Below are the code and all the weights of a small trained network. Each question names an input and a target symbol and asks about switching units off, where a switched-off unit gives its printed mean instead of its output.

import numpy as np


def w(rows, s, z=0):
    codes = np.array(rows[::2]) - 128.0
    scale = np.full(codes.shape[1], s)
    scale[-1] = z or s
    return codes * scale


def norm(h):
    return h / np.sqrt((h * h).mean(-1, keepdims=True) + 1e-5)


def f(y):
    return np.maximum(y, 0)


def softmax(a):
    e = np.exp(a - a.max(-1, keepdims=True))
    return e / e.sum(-1, keepdims=True)


def log_softmax(a):
    a = a - a.max(-1, keepdims=True)
    return a - np.log(np.exp(a).sum(-1, keepdims=True))


def net(x, mask):
    ids = ['Σαβεζηθλμξπτψ'.index(c) for c in x.split()]
    T = len(ids)
    res = E[ids] + P[:T]
    r = norm(res)
    for j in range(3):
        rows = slice(3 * j, 3 * j + 3)
        q, k, v = (r @ M[0][rows].T for M in (Q, K, V))
        z = softmax(np.where(np.tri(T) > 0, q @ k.T / 3**0.5, -1e9)) @ v
        o = O[0][rows]
        res = res + np.where(mask[j], z, o[:, -1]) @ o[:, :-1]
    y = f(norm(res) @ A[0][:, :-1].T + A[0][:, -1])
    res = res + np.where(mask[3:11], y, B[0][:, -1]) @ B[0][:, :-1]
    return log_softmax(norm(res)[-1] @ U[:, :-1].T + U[:, -1])


Q, K, V, O, A, B = {}, {}, {}, {}, {}, {}
E = w([
[222,64,127,160,197,86,191,90,88,121,122],'Σ',
[109,96,172,123,143,208,137,210,143,158,98],'α',
[74,140,104,114,156,110,139,152,153,117,107],'β',
[134,114,185,83,48,126,142,167,146,118,83],'ε',
[190,107,113,48,87,162,89,216,107,194,181],'ζ',
[102,101,214,155,98,183,207,172,148,70,200],'η',
[184,124,89,139,202,99,150,111,18,44,151],'θ',
[151,89,155,191,202,91,133,66,2,147,111],'λ',
[63,128,113,130,138,91,114,148,140,134,137],'μ',
[144,72,151,148,174,106,193,1,97,157,128],'ξ',
[61,156,206,38,121,224,107,97,58,120,127],'π',
[196,86,108,74,212,132,202,42,82,122,163],'τ',
[170,77,132,146,159,51,151,44,7,155,247],'ψ',
],0.0036)
P = w([
[88,122,124,101,216,4,155,151,130,125,133],'0',
[112,153,62,131,137,99,248,121,59,152,105],'1',
[130,183,146,119,168,81,202,135,86,150,127],'2',
[101,80,71,139,139,106,143,115,95,108,120],'3',
[175,198,113,179,154,113,77,76,142,116,139],'4',
[182,108,189,138,182,105,49,96,170,80,133],'5',
[166,153,116,161,85,154,164,110,83,147,120],'6',
[161,86,104,134,107,150,80,115,100,64,130],'7',
[134,100,142,125,143,109,144,115,96,128,137],'8',
],0.0038)
Q[0] = w([
[151,142,164,115,159,146,72,83,142,93,139],'h1',
[76,83,154,73,137,110,107,142,122,111,114],'h1',
[182,82,137,135,176,135,168,41,2,103,135],'h1',
[156,194,92,214,74,142,176,119,111,191,121],'h2',
[111,78,147,115,147,96,196,101,62,177,118],'h2',
[32,112,90,94,70,137,130,205,143,122,101],'h2',
[95,67,121,93,129,97,150,172,119,129,123],'h3',
[69,167,109,73,90,147,75,155,177,186,100],'h3',
[221,93,97,136,156,114,134,82,47,140,129],'h3',
],0.0096)
K[0] = w([
[144,243,180,119,110,159,187,150,74,167,142],'h1',
[167,164,215,123,206,78,71,88,133,111,151],'h1',
[151,111,219,117,39,252,60,151,136,106,136],'h1',
[61,12,5,135,70,167,144,120,118,86,103],'h2',
[135,1,226,83,117,166,64,159,141,72,117],'h2',
[132,157,53,186,184,89,18,69,213,96,163],'h2',
[163,115,157,126,166,90,60,113,167,96,143],'h3',
[118,130,26,125,204,29,134,78,97,161,92],'h3',
[150,112,148,95,34,222,59,179,121,137,129],'h3',
],0.0074)
V[0] = w([
[118,117,73,117,132,130,135,109,159,163,254],'h1',
[160,93,115,244,126,81,114,219,114,157,81],'h1',
[166,60,133,132,74,65,172,123,239,213,66],'h1',
[191,91,187,101,112,127,131,152,72,201,166],'h2',
[114,131,151,41,114,134,113,216,128,95,150],'h2',
[199,118,86,84,174,185,185,153,166,97,70],'h2',
[104,133,132,49,140,113,80,80,88,190,14],'h3',
[193,164,101,62,23,17,111,100,103,55,132],'h3',
[175,135,51,97,153,145,57,173,122,202,128],'h3',
],0.0049)
O[0] = w([
[103,131,115,80,172,143,150,156,211,197,212,62],'h1',
[166,104,195,211,169,8,69,170,104,127,133,115],'h1',
[202,37,166,147,164,152,66,75,186,151,128,65],'h1',
[123,116,52,171,31,135,103,134,106,197,126,210],'h2',
[188,146,96,128,86,165,103,108,85,48,156,153],'h2',
[106,11,51,58,164,79,147,159,134,43,96,166],'h2',
[124,149,115,71,157,180,94,81,29,146,36,134],'h3',
[164,169,60,236,255,199,85,110,206,138,64,120],'h3',
[148,152,127,32,174,73,56,208,99,189,113,2],'h3',
],0.0049,0.0027)
A[0] = w([
[119,245,211,137,166,149,107,78,157,149,197,102],'n1',
[137,135,119,179,161,124,144,172,163,118,100,137],'n2',
[171,35,130,164,178,15,156,136,207,156,100,37],'n3',
[254,147,27,78,124,137,56,236,98,204,152,75],'n4',
[149,148,147,129,59,101,144,170,171,132,52,226],'n5',
[109,89,208,164,136,161,228,110,129,93,121,113],'n6',
[62,103,219,123,172,110,152,73,128,191,92,56],'n7',
[165,71,16,85,131,84,174,102,133,140,122,255],'n8',
],0.0044,0.0028)
B[0] = w([
[202,120,189,102,72,214,148,205,104,151,132,150],'n1',
[145,94,118,130,133,119,142,148,46,109,153,163],'n2',
[179,166,25,75,22,171,249,179,100,152,61,175],'n3',
[158,236,3,81,92,11,12,63,223,136,184,172],'n4',
[93,104,110,149,219,120,133,121,76,151,202,186],'n5',
[133,168,73,89,123,63,93,117,224,94,145,217],'n6',
[114,144,155,123,72,92,87,41,183,110,33,171],'n7',
[135,83,240,115,151,196,31,164,154,169,183,255],'n8',
],0.0042,0.0047)
U = w([
[170,71,56,115,101,113,196,195,145,174,61,70],'Σ',
[139,49,195,71,99,78,89,154,40,99,179,2],'α',
[142,163,168,48,187,84,139,123,181,31,87,52],'β',
[189,89,115,213,173,198,80,73,105,89,104,131],'ε',
[164,187,60,86,117,93,42,125,164,168,171,254],'ζ',
[119,133,128,193,71,115,188,123,195,66,224,242],'η',
[73,161,93,163,240,96,157,205,100,94,141,77],'θ',
[58,157,180,207,132,45,113,110,88,185,75,143],'λ',
[191,196,242,114,98,166,126,181,158,128,110,118],'μ',
[72,106,136,111,96,113,146,28,229,175,64,82],'ξ',
[82,191,87,74,71,215,148,94,66,98,125,127],'π',
[79,51,164,75,195,209,119,144,171,174,168,229],'τ',
[123,153,157,202,140,181,144,159,122,254,195,158],'ψ',
],0.0057,0.00072)

Each question gives the input, a string of symbols that net reads in full, and the target symbol t.
The units are the heads (3 rows each of Q, K, V and O) and the neurons (one row each of A and B). Each row of codes is followed by its name. A weight is (code - 128) times the scale printed after its matrix; where a second scale follows, it is the last column's (O, A, B and U).
mask holds one flag per unit, heads first, then neurons. A switched-off unit (its flag False) gives its mean, the last column of its rows in O or B, instead of its output. The means were averaged over made-up inputs and are rounded, as every weight is.
A unit's drop is (log p(t) with every unit on - log p(t) with that unit switched off) / (log p(t) with every unit on - log p(t) with every unit switched off).
The circuit of an input: a set's keep is (log p(t) with only the set's units on - log p(t) with every unit switched off) / (log p(t) with every unit on - log p(t) with every unit switched off). Starting from all 11 units, units are removed one at a time, each time the one whose removal leaves the highest keep (on an exact tie, the one counted first), for as long as the keep stays at least 0.8.
units of the circuit, in order: the units of the circuit, biggest drop first
unit that matters most: the unit with the biggest drop
k most important neurons: the k neurons with the biggest drops, biggest first
heads that matter: for each layer, one digit per head in row order, 1 if its drop is at least 0.15 and else 0, layers parted by /
input τ μ α, target τ: heads that matter : 110
input τ ξ η ξ μ ε, target η: unit that matters most : n8
input λ θ μ β ε μ ε τ β, target μ: heads that matter : 010
input α τ ζ Σ η θ ε, target Σ: heads that matter : 110
input Σ ζ ψ ζ β μ λ Σ, target ζ: units of the circuit, in order : [n4 h3]
input α β β β, target α: units of the circuit, in order : [h3 h1]
input ψ Σ ψ λ λ Σ, target Σ: units of the circuit, in order : [n3 h2]
input ψ ζ ε ξ λ η ζ μ ζ, target ζ: heads that matter : 000
input Σ τ η π α β α θ τ, target α: heads that matter : 001
input λ ξ ζ μ θ ε λ ε, target θ: 2 most important neurons : [n5 n8]
input ψ θ ε, target ψ: units of the circuit, in order : [h2 n5]
input β μ ξ ζ α α, target ξ: units of the circuit, in order : [h2 n7]
input α λ α α, target α: heads that matter : 001
input ε α ψ Σ θ β λ ε τ, target ε: units of the circuit, in order : [h3 h1]
input π β η ψ, target η: units of the circuit, in order : [h3]
input ζ λ ξ τ ξ λ ζ ψ, target ζ: heads that matter : 001
input ε ψ θ π ξ α, target θ: heads that matter : 100
input Σ π λ θ ξ λ λ, target π: heads that matter : 100
input η ξ ε θ, target ε: heads that matter : 001
input λ ψ ξ ζ π α α, target ζ: units of the circuit, in order : [n4 h1 h3]
input ε ε α τ η ζ τ, target ζ: most important neuron : [n4]
input ε α β, target ε: heads that matter : 100
input ε Σ θ π μ λ ζ θ, target ζ: heads that matter : 001
